Below is a small trained network, with its code and all its weights. Each question gives an input and a class and asks what happens when units are switched off, that is, made to give their printed mean instead of their output.

import numpy as np


def w(rows, s, z=0):
    codes = np.array(rows[::2]) - 128.0
    scale = np.full(codes.shape[1], s)
    scale[-1] = z or s
    return codes * scale


def norm(h):
    return h / np.sqrt((h * h).mean(-1, keepdims=True) + 1e-5)


def f(y):
    return np.maximum(y, 0)


def log_softmax(a):
    a = a - a.max(-1, keepdims=True)
    return a - np.log(np.exp(a).sum(-1, keepdims=True))


def net(x, mask):
    res = np.array(x, float).reshape(1, 6) / 4 @ E
    u = 0
    for l in range(3):
        y = f(norm(res) @ A[l][:, :-1].T + A[l][:, -1])
        res = res + np.where(mask[u : u + 3], y, B[l][:, -1]) @ B[l][:, :-1]
        u += 3
    return log_softmax(norm(res)[-1] @ U[:, :-1].T + U[:, -1])


A, B = {}, {}
E = w([
[88,138,173,205,144,92,34,97,118],'x0',
[160,146,109,232,215,139,62,134,82],'x1',
[219,156,3,183,179,87,98,17,204],'x2',
[254,18,115,93,166,249,140,192,141],'x3',
[205,210,100,31,62,189,31,149,142],'x4',
[87,218,105,207,116,95,106,114,70],'x5',
],0.0049)
A[0] = w([
[182,105,192,139,111,254,2,179,192,32],'0.n1',
[62,167,194,51,114,123,172,37,28,6],'0.n2',
[160,61,202,219,101,209,128,202,95,236],'0.n3',
],0.0046,0.0017)
B[0] = w([
[144,222,55,71,186,2,114,6,117,235],'0.n1',
[137,188,155,119,26,153,181,225,118,184],'0.n2',
[186,60,134,61,204,124,238,106,135,255],'0.n3',
],0.0068,0.0044)
A[1] = w([
[85,139,122,205,122,220,197,168,110,6],'1.n1',
[248,118,9,145,35,187,3,183,199,54],'1.n2',
[60,138,113,183,141,161,55,117,99,149],'1.n3',
],0.0051,0.0024)
B[1] = w([
[223,114,90,11,89,75,103,14,81,167],'1.n1',
[193,230,67,25,223,129,90,19,2,253],'1.n2',
[36,131,143,114,142,12,130,73,56,212],'1.n3',
],0.0066,0.0022)
A[2] = w([
[164,153,123,87,132,101,82,134,254,81],'2.n1',
[230,162,147,73,160,135,21,170,66,114],'2.n2',
[144,100,26,88,68,70,148,123,237,254],'2.n3',
],0.0069,0.0017)
B[2] = w([
[200,201,61,84,163,182,154,80,59,170],'2.n1',
[147,213,13,113,70,254,165,112,173,254],'2.n2',
[219,146,161,25,189,173,118,95,27,223],'2.n3',
],0.0081,0.0053)
U = w([
[156,46,207,53,169,178,217,215,106,225],'0',
[44,149,52,222,186,30,76,77,149,119],'1',
[47,206,144,94,16,194,109,254,135,39],'2',
[183,92,191,255,69,213,19,189,202,3],'3',
[154,59,137,199,67,162,16,212,217,3],'4',
[212,239,34,26,184,188,123,48,31,252],'5',
[22,235,192,181,41,28,57,140,40,33],'6',
],0.0071,0.0047)

Each question gives the input, the list of numbers given to net, and the class t.
The units are the neurons (one row each of A and B). Each row of codes is followed by its name. A weight is (code - 128) times the scale printed after its matrix; where a second scale follows, it is the last column's (A, B and U).
mask holds one flag per neuron, layer by layer. A switched-off neuron (its flag False) gives its mean, the last column of its row in B, instead of its output. The means were averaged over made-up inputs and are rounded, as every weight is.
A unit's drop is (log p(t) with every unit on - log p(t) with that unit switched off) / (log p(t) with every unit on - log p(t) with every unit switched off).
The circuit of an input: a set's keep is (log p(t) with only the set's units on - log p(t) with every unit switched off) / (log p(t) with every unit on - log p(t) with every unit switched off). Starting from all 9 units, units are removed one at a time, each time the one whose removal leaves the highest keep (on an exact tie, the one counted first), for as long as the keep stays at least 0.8.
units of the circuit, in order: the units of the circuit, biggest drop first
most important unit: the unit with the biggest drop
k most important neurons: the k neurons with the biggest drops, biggest first
top k neurons in layer l: the k neurons of layer l with the biggest drops, biggest first
drop when u is switched off: that unit's drop, to one decimal
input [-3,0,4,4,-4,-2], class 0: units of the circuit, in order => (0.n1; 2.n2)
input [7,-1,7,2,-2,2], class 1: most important unit => 1.n3
input [7,5,-1,4,-4,1], class 1: units of the circuit, in order => (2.n3; 1.n2)
input [-6,-2,-4,-7,-6,4], class 6: units of the circuit, in order => (2.n2; 0.n3)
input [2,-3,-6,2,6,6], class 2: 2 most important neurons => (2.n3; 1.n2)
input [0,-4,-8,-8,6,0], class 2: units of the circuit, in order => (0.n2; 0.n1)
input [6,-5,-2,0,-3,3], class 6: units of the circuit, in order => (2.n2; 2.n3)
input [-5,0,5,5,-8,2], class 0: units of the circuit, in order => (2.n2; 0.n1)
input [-2,-8,-3,-1,-8,8], class 6: units of the circuit, in order => (0.n3; 2.n2)
input [6,-7,-2,2,0,-1], class 0: 3 most important neurons => (2.n2; 1.n2; 0.n2)
input [2,-2,-5,0,-2,4], class 0: top 2 neurons in layer 0 => (0.n3; 0.n1)
input [0,2,0,1,-1,8], class 6: top 2 neurons in layer 2 => (2.n2; 2.n3)
input [-3,5,5,-4,-3,0], class 1: 3 most important neurons => (0.n3; 2.n2; 0.n1)
input [8,-4,2,-1,1,1], class 6: 3 most important neurons => (0.n3; 1.n3; 0.n1)
input [1,7,1,-8,0,-4], class 1: top neuron in layer 0 => (0.n2)
input [7,7,0,-5,5,8], class 6: top 2 neurons in layer 1 => (1.n3; 1.n2)
input [7,7,-6,3,-5,2], class 0: top 2 neurons in layer 0 => (0.n3; 0.n1)
input [7,3,5,-2,0,8], class 6: top 2 neurons in layer 0 => (0.n3; 0.n1)
input [-4,7,1,7,-7,1], class 0: drop when 0.n1 is switched off => 0.1
input [-8,3,-6,-6,0,-7], class 0: most important unit => 2.n2
